Below is a small trained network, with its code and all its weights. Each question gives an input and a class and asks what happens when units are switched off, that is, made to give their printed mean instead of their output.

import numpy as np


def w(rows, s, z=0):
    codes = np.array(rows[::2]) - 128.0
    scale = np.full(codes.shape[1], s)
    scale[-1] = z or s
    return codes * scale


def norm(h):
    return h / np.sqrt((h * h).mean(-1, keepdims=True) + 1e-5)


def f(y):
    return np.maximum(y, 0)


def log_softmax(a):
    a = a - a.max(-1, keepdims=True)
    return a - np.log(np.exp(a).sum(-1, keepdims=True))


def net(x, mask):
    res = np.array(x, float).reshape(1, 3) / 4 @ E
    u = 0
    for l in range(2):
        y = f(norm(res) @ A[l][:, :-1].T + A[l][:, -1])
        res = res + np.where(mask[u : u + 10], y, B[l][:, -1]) @ B[l][:, :-1]
        u += 10
    return log_softmax(norm(res)[-1] @ U[:, :-1].T + U[:, -1])


A, B = {}, {}
E = w([
[121,144,64,65,169,144,193,185,185,85,44],'x0',
[131,131,37,131,99,126,179,73,152,134,197],'x1',
[123,86,99,175,4,120,130,181,140,100,94],'x2',
],0.014)
A[0] = w([
[102,99,60,119,121,101,182,59,189,80,141,82],'L0N0',
[105,110,170,99,147,194,91,215,132,92,104,82],'L0N1',
[163,55,155,179,109,95,81,82,81,255,145,73],'L0N2',
[94,133,127,114,172,124,182,149,149,148,108,96],'L0N3',
[95,153,139,106,222,149,105,91,86,114,155,16],'L0N4',
[105,118,128,196,25,145,148,175,159,85,118,86],'L0N5',
[118,96,189,109,129,60,137,162,98,126,99,44],'L0N6',
[127,120,113,64,185,138,86,81,126,201,114,11],'L0N7',
[163,222,132,44,180,206,94,66,142,112,146,2],'L0N8',
[156,162,86,75,106,195,99,162,165,124,43,91],'L0N9',
],0.0071,0.0084)
B[0] = w([
[153,182,113,129,127,106,6,105,64,173,54,229],'L0N0',
[157,185,52,128,103,96,86,72,124,193,118,213],'L0N1',
[115,136,155,127,108,190,124,49,199,26,146,237],'L0N2',
[128,113,147,152,129,172,88,80,123,82,169,190],'L0N3',
[183,149,141,194,197,55,194,175,148,161,131,179],'L0N4',
[133,102,172,162,253,62,213,125,122,157,144,254],'L0N5',
[150,190,43,131,120,94,76,129,105,138,131,150],'L0N6',
[105,90,160,161,160,99,186,105,140,190,101,153],'L0N7',
[141,95,200,142,176,39,231,93,138,160,118,187],'L0N8',
[113,88,184,139,111,160,81,66,135,42,211,240],'L0N9',
],0.0078,0.005)
A[1] = w([
[142,70,135,145,48,123,179,207,90,168,121,11],'L1N0',
[108,47,115,182,1,94,208,226,147,122,60,21],'L1N1',
[131,122,157,154,166,124,219,119,213,64,85,142],'L1N2',
[117,121,73,39,127,202,184,185,186,51,52,56],'L1N3',
[138,171,123,118,116,146,58,67,144,102,143,175],'L1N4',
[132,151,95,35,196,180,197,161,160,100,98,83],'L1N5',
[160,80,121,188,30,99,129,189,151,114,138,81],'L1N6',
[170,144,146,186,133,52,149,116,122,195,91,166],'L1N7',
[133,151,7,96,60,141,220,115,125,206,198,23],'L1N8',
[124,136,228,101,137,144,47,235,106,143,20,3],'L1N9',
],0.0098,0.0063)
B[1] = w([
[110,150,139,81,199,104,125,133,104,164,134,155],'L1N0',
[131,127,171,111,218,81,192,112,125,193,147,230],'L1N1',
[117,69,79,107,105,75,141,165,81,99,123,254],'L1N2',
[109,104,201,207,82,174,57,89,95,94,221,228],'L1N3',
[102,99,95,119,108,126,141,223,121,105,84,236],'L1N4',
[108,130,214,191,92,154,130,115,134,153,172,220],'L1N5',
[121,165,176,92,202,153,168,89,127,135,142,204],'L1N6',
[86,98,86,93,106,116,140,173,129,96,102,233],'L1N7',
[197,221,110,102,126,192,57,171,170,185,19,189],'L1N8',
[189,201,10,116,88,195,119,77,194,202,96,208],'L1N9',
],0.011,0.0086)
U = w([
[120,130,186,125,248,69,236,100,127,182,142,171],'0',
[102,105,207,211,49,184,68,84,125,71,211,132],'1',
[172,221,62,126,100,172,69,109,158,196,60,172],'2',
[79,63,68,103,79,71,145,197,90,57,86,151],'3',
[193,140,153,84,82,124,165,176,108,118,145,1],'4',
[176,124,144,84,81,126,156,176,122,134,156,35],'5',
],0.017,0.0064)

Each question gives the input, the list of numbers given to net, and the class t.
The units are the neurons (one row each of A and B). Each row of codes is followed by its name. A weight is (code - 128) times the scale printed after its matrix; where a second scale follows, it is the last column's (A, B and U).
mask holds one flag per neuron, layer by layer. A switched-off neuron (its flag False) gives its mean, the last column of its row in B, instead of its output. The means were averaged over made-up inputs and are rounded, as every weight is.
A unit's drop is (log p(t) with every unit on - log p(t) with that unit switched off) / (log p(t) with every unit on - log p(t) with every unit switched off).
The circuit of an input: a set's keep is (log p(t) with only the set's units on - log p(t) with every unit switched off) / (log p(t) with every unit on - log p(t) with every unit switched off). Starting from the 12 units with the biggest drops (on a tie, the unit counted first), units are removed one at a time, each time the one whose removal leaves the highest keep (on an exact tie, the one counted first), for as long as the keep stays at least 0.8.
units of the circuit, in order: the units of the circuit, biggest drop first
k most important neurons: the k neurons with the biggest drops, biggest first
k most important neurons of layer l: the k neurons of layer l with the biggest drops, biggest first
drop of u: that unit's drop, to one decimal
input [1,5,0], class 2: units of the circuit, in order	[L1N8]
input [-3,-4,1], class 2: 3 most important neurons of layer 1	[L1N2; L1N3; L1N7]
input [3,-7,-6], class 2: 2 most important neurons	[L1N9; L0N5]
input [5,7,7], class 0: 2 most important neurons	[L1N1; L0N5]
input [-3,-1,-2], class 3: 3 most important neurons	[L1N4; L1N3; L1N5]
input [4,-4,2], class 1: 2 most important neurons of layer 1	[L1N3; L1N8]
input [-3,3,1], class 3: 3 most important neurons	[L1N4; L1N3; L0N2]
input [3,-1,-3], class 3: 2 most important neurons of layer 1	[L1N2; L1N1]
input [7,-8,-2], class 2: 3 most important neurons	[L1N9; L0N1; L0N2]
input [-2,-3,-2], class 3: 3 most important neurons	[L0N2; L0N0; L1N4]
input [3,3,0], class 3: 3 most important neurons	[L0N0; L1N4; L1N9]
input [8,2,7], class 1: 2 most important neurons	[L1N3; L0N9]
input [6,3,5], class 1: drop of L1N3	1.2
input [8,1,4], class 1: units of the circuit, in order	[L1N3]
input [-7,7,8], class 0: drop of L1N6	0.2
input [-1,5,-1], class 2: drop of L1N8	0.3
